arr =
array([[ 0.137, -0.009,  0.003,  0.121,  0.016, -0.133, -0.189, -0.128,
         0.035,  0.017],
       [ 0.172,  0.051, -0.027, -0.119,  0.160,  0.053,  0.149,  0.028,
        -0.009, -0.030],
       [-0.023,  0.018,  0.188,  0.065, -0.107, -0.118,  0.006, -0.080,
        -0.043,  0.004],
       [ 0.026, -0.001, -0.033, -0.009,  0.007, -0.018, -0.033, -0.015,
         0.009,  0.035],
       [ 0.072, -0.021, -0.042, -0.170, -0.048,  0.161, -0.083, -0.030,
        -0.019, -0.060],
       [ 0.058, -0.031,  0.172,  0.022,  0.085, -0.092,  0.070,  0.036,
        -0.018, -0.132],
       [-0.082,  0.025, -0.056,  0.012,  0.055, -0.017, -0.080,  0.042,
        -0.006,  0.020],
       [-0.112, -0.065,  0.053, -0.017,  0.148, -0.094, -0.052, -0.004,
        -0.093, -0.072],
       [-0.046,  0.037, -0.099, -0.024, -0.068,  0.087, -0.054, -0.035,
         0.022,  0.113],
       [-0.096,  0.001, -0.051, -0.063, -0.013,  0.114,  0.126,  0.086,
        -0.025, -0.014],
       [-0.148,  0.012, -0.067, -0.129, -0.019,  0.190,  0.310,  0.218,
        -0.045, -0.029],
       [ 0.071, -0.070, -0.115, -0.136, -0.088,  0.003,  0.046,  0.024,
         0.055,  0.050],
       [ 0.050,  0.115, -0.110, -0.192, -0.171,  0.123, -0.187, -0.279,
         0.047, -0.060]])
The entry just right of -0.015: 0.009
The maximum -> 0.310
The entry just left of the largest entry is 0.190
The entry just right of the largest entry: 0.218
The entry just right of -0.099 is -0.024
Give the entry just left of 0.121.
0.003
The entry just right of -0.048: 0.161
The entry just left of -0.043 -> -0.080

data =
-59,31,-55,13
-21,39,10,27
-16,47,-22,40
-64,59,-30,3
-69,13,-87,39
-48,39,-28,44
Indices start at 1.
The entry just right of -64: 59
Report the top-right entry.
A: 13
The entry in row 1 and column 3 is -55
Report the entry just left of -22.
A: 47
The entry just right of the largest entry -> -30
Report the entry at row 1, column 1.
A: -59
The entry just left of -28 is 39
Report the entry in row 1 and column 2.
A: 31
Report the entry just right of -21.
A: 39

Read these off the row that follows.
1) Which number is the 2nd smallest entry?
2) Which number is the 1st entry from the right?
3) Which number is the largest entry?
array([9, 4, 8, 1])
1) 4
2) 1
3) 9

((-179.3, 93.6, 18.0, -110.7, -11.1, -157.9, -187.7, 92.5, -69.0, 11.4, -144.9, 21.7, -242.8, 81.5, 82.2), (149.9, -268.4, -137.0, 27.8, -118.6, -169.0, 103.7, -187.5, 13.5, 1.9, -63.8, -3.0, 26.4, -35.0, -155.1), (71.5, 55.5, 46.2, 141.1, -3.4, -113.2, 166.2, -63.0, -141.2, -150.8, -258.6, 157.4, 56.3, -60.0, -67.7), (55.8, 55.5, -122.9, -85.5, 96.4, 65.4, 62.1, -31.9, 23.8, 49.5, -88.1, -200.3, -18.5, -101.6, -180.1), (-38.2, -39.7, -179.3, -161.0, 50.4, 31.9, -208.5, -234.1, -58.7, 20.9, -201.8, 83.4, -257.8, -10.1, -17.7), (-147.9, 246.0, 130.8, -148.4, -18.8, -1.6, -166.9, -296.3, 65.0, 125.9, -120.6, -3.0, -3.5, -118.2, -230.1))
Find the entry just right of -161.0.
Answer: 50.4
The entry just left of -18.5 -> -200.3
Find the entry just left of -10.1.
Answer: -257.8
The entry just right of 27.8: -118.6
Find the entry just left of the largest entry.
Answer: -147.9
The entry just right of -63.0 -> -141.2
The entry just right of -150.8: -258.6
The entry just left of -166.9: -1.6
Find the entry just left of the smallest entry.
Answer: -166.9
The entry just left of -39.7 is -38.2
The entry just left of -148.4: 130.8
The minimum -> -296.3
The entry just right of -169.0: 103.7
Find the entry just left of 93.6.
Answer: -179.3
The entry just right of -187.7: 92.5
Find the entry just right of 166.2.
Answer: -63.0

Questions about the grid below. Rows and columns are numbered from 1.
1) Give the bottom-right entry.
2) Give the entry directly above the largest entry.
3) Give the entry in row 1 and column 3.
4) Give the entry in the top-right corner.
5) Give the entry in the top-left corner.
6) Give the entry just left of -23.
7) Give the entry directly above 64.
[[-17   9 -17 -22 -18  13  19  12  18 -34  28]
 [ -4  -5   4  27  -6  11 -15 -14   5  13  -2]
 [-20  12 -23 -33 -19  14  29  19  19 -45  37]
 [-60  29  -4   5 -12  53  11 -15   2 -10  -8]
 [ 67 -31   4  -7  15 -59 -10  17  -5  11   9]
 [ 19  -8  16  15  19 -17 -15  -8 -19  30 -26]
 [ 64 -32   8   3  13 -55 -18  10  -2  18   3]
 [ 42  -9  -4 -43  14 -47  15  30  -5 -15   9]
 [-52  24   5  16  -4  46   0 -21  -7   7 -22]
 [-55  26  -5   3 -13  48  11 -12   4 -12  -4]
 [ 88 -45   9   5  14 -74 -24  15   1  21   9]
 [-34  13 -11   0 -19  32  10  -4  15 -20  16]]
1) 16
2) -55
3) -17
4) 28
5) -17
6) 12
7) 19

[6.92, 10.93, 15.42, 9.48, 1.99, -0.49, 21.26, 17.18, 4.72, 8.62, 10.69, 11.13, 2.57, -5.02, -19.89, 3.08]
The second entry from the left is 10.93
Give the 3rd entry from the left.
Answer: 15.42
Give the second entry from the right.
Answer: -19.89
Give the first entry from the right.
Answer: 3.08
Give the third entry from the right.
Answer: -5.02
Give the entry just left of 10.69.
Answer: 8.62
Give the first entry from the left.
Answer: 6.92
Give the largest entry.
Answer: 21.26
The entry just right of the largest entry is 17.18
